Below is a small trained network, with its code and all its weights. Each question gives an input and a class and asks what happens when units are switched off, that is, made to give their printed mean instead of their output.

import numpy as np


def w(rows, s, z=0):
    codes = np.array(rows[::2]) - 128.0
    scale = np.full(codes.shape[1], s)
    scale[-1] = z or s
    return codes * scale


def f(y):
    return np.maximum(y, 0)


def log_softmax(a):
    a = a - a.max(-1, keepdims=True)
    return a - np.log(np.exp(a).sum(-1, keepdims=True))


def net(x, mask):
    res = np.array(x, float).reshape(1, 5) / 4 @ E
    y = f(res @ A[0][:, :-1].T + A[0][:, -1])
    res = res + np.where(mask, y, B[0][:, -1]) @ B[0][:, :-1]
    return log_softmax(res[-1] @ U[:, :-1].T + U[:, -1])


A, B = {}, {}
E = w([
[103,133,171,250,109,53,133],'x0',
[212,85,102,144,65,87,149],'x1',
[116,112,123,116,125,106,106],'x2',
[206,180,190,126,177,90,66],'x3',
[120,111,144,125,119,129,111],'x4',
],0.012)
A[0] = w([
[85,192,185,175,204,125,91,161],'neuron 1',
[28,116,118,156,109,158,182,191],'neuron 2',
[51,164,144,120,182,151,122,254],'neuron 3',
[241,111,156,119,115,90,118,60],'neuron 4',
[159,117,154,126,128,185,120,145],'neuron 5',
[204,136,131,174,116,98,90,107],'neuron 6',
[95,134,140,66,151,210,137,205],'neuron 7',
[11,140,83,62,159,155,163,250],'neuron 8',
[159,158,185,200,168,49,97,79],'neuron 9',
[214,69,100,116,54,109,149,189],'neuron 10',
[151,129,133,207,86,78,135,96],'neuron 11',
[134,90,164,174,108,110,154,121],'neuron 12',
[184,78,77,73,66,155,171,197],'neuron 13',
[33,178,170,180,156,106,126,151],'neuron 14',
[50,109,113,214,97,106,172,124],'neuron 15',
[129,126,164,71,146,133,152,124],'neuron 16',
[193,181,159,57,215,118,64,171],'neuron 17',
[197,151,154,56,122,156,78,146],'neuron 18',
[123,105,107,75,111,167,144,198],'neuron 19',
[71,116,154,145,127,154,139,147],'neuron 20',
[87,118,84,166,68,112,166,177],'neuron 21',
],0.013,0.0051)
B[0] = w([
[58,189,204,122,107,165,97,212],'neuron 1',
[152,105,35,156,186,144,73,211],'neuron 2',
[128,190,113,57,145,117,55,212],'neuron 3',
[255,134,92,155,169,104,85,204],'neuron 4',
[155,99,134,97,141,102,139,158],'neuron 5',
[191,141,127,161,108,77,100,200],'neuron 6',
[131,144,110,80,34,86,115,230],'neuron 7',
[175,166,54,97,56,155,75,250],'neuron 8',
[156,199,161,187,33,164,77,231],'neuron 9',
[133,53,147,174,98,149,207,246],'neuron 10',
[121,161,87,162,79,26,131,212],'neuron 11',
[106,178,75,145,123,73,159,181],'neuron 12',
[137,59,154,158,48,200,171,250],'neuron 13',
[112,127,177,157,199,196,41,199],'neuron 14',
[66,97,61,140,217,73,123,209],'neuron 15',
[137,139,117,102,136,102,152,165],'neuron 16',
[123,189,189,36,169,63,224,244],'neuron 17',
[200,101,132,70,201,108,168,212],'neuron 18',
[146,98,128,123,51,170,122,211],'neuron 19',
[141,164,91,133,163,135,107,163],'neuron 20',
[52,95,69,146,131,91,134,203],'neuron 21',
],0.023,0.015)
U = w([
[184,191,93,118,50,82,72,254],'0',
[77,184,186,8,157,86,153,133],'1',
[98,60,131,131,69,182,179,128],'2',
[201,103,192,120,167,93,196,49],'3',
[62,157,104,125,203,124,66,25],'4',
[69,203,254,151,141,124,91,119],'5',
[57,95,113,195,144,50,169,137],'6',
],0.0081,0.0022)

Each question gives the input, the list of numbers given to net, and the class t.
The units are the neurons (one row each of A and B). Each row of codes is followed by its name. A weight is (code - 128) times the scale printed after its matrix; where a second scale follows, it is the last column's (A, B and U).
mask holds one flag per neuron, in row order. A switched-off neuron (its flag False) gives its mean, the last column of its row in B, instead of its output. The means were averaged over made-up inputs and are rounded, as every weight is.
A unit's drop is (log p(t) with every unit on - log p(t) with that unit switched off) / (log p(t) with every unit on - log p(t) with every unit switched off).
The circuit of an input: a set's keep is (log p(t) with only the set's units on - log p(t) with every unit switched off) / (log p(t) with every unit on - log p(t) with every unit switched off). Starting from the 12 units with the biggest drops (on a tie, the unit counted first), units are removed one at a time, each time the one whose removal leaves the highest keep (on an exact tie, the one counted first), for as long as the keep stays at least 0.8.
circuit, biggest first: the units of the circuit, biggest drop first
top k neurons: the k neurons with the biggest drops, biggest first
drop when u is switched off: that unit's drop, to one decimal
input [-7,0,4,3,6], class 1: circuit, biggest first	[neuron 17]
input [6,0,0,6,-3], class 5: circuit, biggest first	[neuron 1; neuron 8]
input [7,-8,1,1,6], class 5: top 2 neurons	[neuron 1; neuron 9]
input [1,-7,-7,6,0], class 5: top 2 neurons	[neuron 1; neuron 14]
input [1,-2,-7,7,3], class 5: top 2 neurons	[neuron 9; neuron 1]
input [1,6,4,-7,-7], class 6: top 2 neurons	[neuron 15; neuron 21]
input [-6,-4,-2,1,-6], class 1: top 2 neurons	[neuron 17; neuron 9]
input [-7,1,3,8,-5], class 3: top 2 neurons	[neuron 4; neuron 18]
input [-8,2,8,-3,-2], class 2: drop when neuron 13 is switched off	0.1
input [5,-2,8,0,-8], class 4: drop when neuron 15 is switched off	0.1
input [1,-3,2,-6,6], class 4: drop when neuron 17 is switched off	0.0
input [-1,-6,6,6,-8], class 1: drop when neuron 17 is switched off	0.2
